Here is a tiny trained network, its code and every weight. The questions are about switching its units off for an input and a class, where a switched-off unit gives its printed mean instead of its output.

import numpy as np


def w(rows, s, z=0):
    codes = np.array(rows[::2]) - 128.0
    scale = np.full(codes.shape[1], s)
    scale[-1] = z or s
    return codes * scale


def f(y):
    return y / 2 * (1 + np.tanh(0.7978845608 * (y + 0.044715 * y**3)))


def log_softmax(a):
    a = a - a.max(-1, keepdims=True)
    return a - np.log(np.exp(a).sum(-1, keepdims=True))


def net(x, mask):
    res = np.array(x, float).reshape(1, 3) / 4 @ E
    y = f(res @ A[0][:, :-1].T + A[0][:, -1])
    res = res + np.where(mask, y, B[0][:, -1]) @ B[0][:, :-1]
    return log_softmax(res[-1] @ U[:, :-1].T + U[:, -1])


A, B = {}, {}
E = w([
[74,250,76],'x0',
[159,106,107],'x1',
[165,167,157],'x2',
],0.013)
A[0] = w([
[128,217,166,81],'n1',
[44,170,163,159],'n2',
[71,161,121,254],'n3',
[144,157,112,92],'n4',
[68,108,137,196],'n5',
[208,136,147,240],'n6',
[148,95,81,254],'n7',
[131,154,164,2],'n8',
[73,139,160,106],'n9',
[123,84,139,254],'n10',
[63,106,87,206],'n11',
[96,190,93,251],'n12',
[121,55,162,252],'n13',
[106,87,95,253],'n14',
[146,78,152,254],'n15',
[134,138,49,247],'n16',
[83,200,82,254],'n17',
[152,156,134,100],'n18',
[140,147,118,38],'n19',
[152,58,166,230],'n20',
[179,143,138,5],'n21',
[184,44,187,254],'n22',
[205,128,127,119],'n23',
[84,253,157,231],'n24',
],0.015,0.0018)
B[0] = w([
[220,117,182,188],'n1',
[38,135,181,186],'n2',
[52,30,189,186],'n3',
[161,67,131,142],'n4',
[48,211,72,147],'n5',
[232,76,71,168],'n6',
[85,197,86,155],'n7',
[75,144,182,131],'n8',
[114,134,121,144],'n9',
[101,200,2,170],'n10',
[52,136,72,164],'n11',
[80,98,219,210],'n12',
[215,230,17,205],'n13',
[93,211,110,156],'n14',
[211,179,42,190],'n15',
[59,58,200,166],'n16',
[67,19,136,228],'n17',
[195,121,176,136],'n18',
[140,111,182,131],'n19',
[212,152,78,214],'n20',
[116,101,133,135],'n21',
[197,157,47,248],'n22',
[120,69,95,157],'n23',
[166,70,214,248],'n24',
],0.0052,0.015)
U = w([
[231,107,36,162],'0',
[70,45,64,253],'1',
[184,210,1,2],'2',
[227,71,241,140],'3',
],0.0051,0.0018)

Each question gives the input, the list of numbers given to net, and the class t.
The units are the neurons (one row each of A and B). Each row of codes is followed by its name. A weight is (code - 128) times the scale printed after its matrix; where a second scale follows, it is the last column's (A, B and U).
mask holds one flag per neuron, in row order. A switched-off neuron (its flag False) gives its mean, the last column of its row in B, instead of its output. The means were averaged over made-up inputs and are rounded, as every weight is.
A unit's drop is (log p(t) with every unit on - log p(t) with that unit switched off) / (log p(t) with every unit on - log p(t) with every unit switched off).
The circuit of an input: a set's keep is (log p(t) with only the set's units on - log p(t) with every unit switched off) / (log p(t) with every unit on - log p(t) with every unit switched off). Starting from the 12 units with the biggest drops (on a tie, the unit counted first), units are removed one at a time, each time the one whose removal leaves the highest keep (on an exact tie, the one counted first), for as long as the keep stays at least 0.8.
circuit, biggest first: the units of the circuit, biggest drop first
top k neurons: the k neurons with the biggest drops, biggest first
drop when u is switched off: that unit's drop, to one decimal
input [4,-8,-2], class 3: circuit, biggest first => (n24; n12)
input [-1,5,-1], class 2: circuit, biggest first => (n24; n17; n3)
input [6,-7,-4], class 1: circuit, biggest first => (n17)
input [-8,8,6], class 0: top 2 neurons => (n6; n23)
input [-1,-1,-5], class 2: top 2 neurons => (n17; n24)
input [8,-4,1], class 3: top 2 neurons => (n24; n1)
input [5,-1,-3], class 1: top 2 neurons => (n17; n11)
input [-1,3,-2], class 2: drop when n17 is switched off => 0.2
input [-2,-8,-5], class 2: drop when n12 is switched off => 0.1
input [7,-5,3], class 3: drop when n12 is switched off => 0.0
